Here is a tiny trained network, its code and every weight. The questions are about switching its units off for an input and a class, where a switched-off unit gives its printed mean instead of its output.

import numpy as np


def w(rows, s, z=0):
    codes = np.array(rows[::2]) - 128.0
    scale = np.full(codes.shape[1], s)
    scale[-1] = z or s
    return codes * scale


def norm(h):
    return h / np.sqrt((h * h).mean(-1, keepdims=True) + 1e-5)


def f(y):
    return np.maximum(y, 0)


def log_softmax(a):
    a = a - a.max(-1, keepdims=True)
    return a - np.log(np.exp(a).sum(-1, keepdims=True))


def net(x, mask):
    res = np.array(x, float).reshape(1, 4) / 4 @ E
    u = 0
    for l in range(4):
        y = f(norm(res) @ A[l][:, :-1].T + A[l][:, -1])
        res = res + np.where(mask[u : u + 5], y, B[l][:, -1]) @ B[l][:, :-1]
        u += 5
    return log_softmax(norm(res)[-1] @ U[:, :-1].T + U[:, -1])


A, B = {}, {}
E = w([
[115,83,86,138,177,90,171,143,196,253],'x0',
[85,179,150,132,147,115,215,12,94,114],'x1',
[96,81,130,106,126,141,147,137,107,123],'x2',
[190,77,221,178,237,141,106,148,47,161],'x3',
],0.0051)
A[0] = w([
[176,135,129,51,136,69,105,206,119,127,3],'0.n1',
[186,86,252,67,219,178,38,151,132,78,69],'0.n2',
[175,151,156,192,46,188,118,123,10,27,58],'0.n3',
[122,105,158,98,150,112,184,205,161,112,56],'0.n4',
[193,82,146,97,194,175,129,27,118,184,132],'0.n5',
],0.004,0.0029)
B[0] = w([
[178,94,165,115,67,253,82,174,217,114,144],'0.n1',
[12,213,51,144,128,126,83,109,87,171,252],'0.n2',
[175,25,103,127,110,63,151,110,139,105,245],'0.n3',
[122,94,119,159,118,151,111,86,120,94,141],'0.n4',
[92,197,62,149,181,52,124,143,144,98,231],'0.n5',
],0.006,0.0037)
A[1] = w([
[170,109,168,161,123,255,114,223,202,118,2],'1.n1',
[118,78,119,210,75,187,38,203,114,121,69],'1.n2',
[165,86,135,152,169,121,189,177,204,252,90],'1.n3',
[154,109,221,132,215,97,83,159,69,200,61],'1.n4',
[117,137,98,128,89,200,57,160,159,198,90],'1.n5',
],0.0048,0.0026)
B[1] = w([
[135,102,177,171,140,151,253,129,145,168,161],'1.n1',
[176,133,192,119,117,183,199,98,162,155,225],'1.n2',
[84,74,137,187,31,74,85,4,150,24,253],'1.n3',
[113,170,78,147,125,155,108,207,62,154,235],'1.n4',
[135,103,133,74,175,191,172,140,112,149,205],'1.n5',
],0.0065,0.004)
A[2] = w([
[167,122,183,120,77,153,59,124,79,63,2],'2.n1',
[181,75,98,135,64,169,71,183,196,141,3],'2.n2',
[113,167,56,26,67,125,148,178,193,115,26],'2.n3',
[124,169,146,134,147,72,253,76,126,94,127],'2.n4',
[70,116,185,146,96,199,145,174,149,154,146],'2.n5',
],0.006,0.00095)
B[2] = w([
[86,63,157,149,132,66,70,103,249,130,196],'2.n1',
[174,106,193,101,179,150,172,65,124,131,216],'2.n2',
[145,171,74,211,155,137,74,195,2,164,234],'2.n3',
[158,119,168,76,156,163,154,162,168,142,253],'2.n4',
[148,196,121,66,141,138,145,103,128,114,184],'2.n5',
],0.0077,0.0046)
A[3] = w([
[31,173,202,216,177,129,104,177,112,127,11],'3.n1',
[116,39,127,172,90,46,82,91,214,85,201],'3.n2',
[178,167,200,2,183,170,192,96,169,128,119],'3.n3',
[150,189,223,29,206,143,251,139,161,126,7],'3.n4',
[81,73,105,144,127,55,116,65,151,127,147],'3.n5',
],0.0048,0.0016)
B[3] = w([
[134,145,67,101,1,133,126,177,130,170,198],'3.n1',
[83,121,163,32,118,100,124,68,224,81,253],'3.n2',
[176,80,151,192,156,194,188,155,142,197,229],'3.n3',
[252,74,146,130,107,210,210,138,83,143,229],'3.n4',
[112,123,168,69,116,103,43,160,175,54,223],'3.n5',
],0.0075,0.0049)
U = w([
[224,77,171,130,146,232,210,117,146,140,208],'0',
[74,79,170,72,118,39,73,81,249,52,6],'1',
[67,230,34,198,134,111,72,187,3,150,142],'2',
],0.011,0.00016)

Each question gives the input, the list of numbers given to net, and the class t.
The units are the neurons (one row each of A and B). Each row of codes is followed by its name. A weight is (code - 128) times the scale printed after its matrix; where a second scale follows, it is the last column's (A, B and U).
mask holds one flag per neuron, layer by layer. A switched-off neuron (its flag False) gives its mean, the last column of its row in B, instead of its output. The means were averaged over made-up inputs and are rounded, as every weight is.
A unit's drop is (log p(t) with every unit on - log p(t) with that unit switched off) / (log p(t) with every unit on - log p(t) with every unit switched off).
The circuit of an input: a set's keep is (log p(t) with only the set's units on - log p(t) with every unit switched off) / (log p(t) with every unit on - log p(t) with every unit switched off). Starting from the 12 units with the biggest drops (on a tie, the unit counted first), units are removed one at a time, each time the one whose removal leaves the highest keep (on an exact tie, the one counted first), for as long as the keep stays at least 0.8.
units of the circuit, in order: the units of the circuit, biggest drop first
unit that matters most: the unit with the biggest drop
k most important neurons of layer l: the k neurons of layer l with the biggest drops, biggest first
drop when u is switched off: that unit's drop, to one decimal
input [-7,7,-6,-7], class 0: unit that matters most : 1.n3
input [-6,6,-6,7], class 2: 2 most important neurons of layer 2 : (2.n2; 2.n5)
input [-7,-8,6,-6], class 0: units of the circuit, in order : (1.n3; 2.n2)
input [6,6,0,7], class 2: 2 most important neurons of layer 2 : (2.n1; 2.n2)
input [-7,-7,-3,-4], class 0: 2 most important neurons of layer 2 : (2.n2; 2.n5)
input [4,2,-1,-5], class 2: 2 most important neurons of layer 2 : (2.n3; 2.n1)
input [7,6,-8,0], class 1: 4 most important neurons of layer 1 : (1.n3; 1.n2; 1.n5; 1.n1)
input [-1,5,-5,-6], class 2: 2 most important neurons of layer 1 : (1.n2; 1.n1)
input [2,6,-8,-8], class 2: 2 most important neurons of layer 2 : (2.n3; 2.n2)
input [1,7,0,8], class 2: 2 most important neurons of layer 1 : (1.n4; 1.n2)
input [-4,5,-6,-4], class 0: drop when 1.n3 is switched off : 4.6
input [-4,8,8,-6], class 0: drop when 1.n3 is switched off : 0.2
input [-1,6,7,-5], class 0: drop when 2.n4 is switched off : 4.7
input [-7,-2,-5,5], class 1: unit that matters most : 2.n1
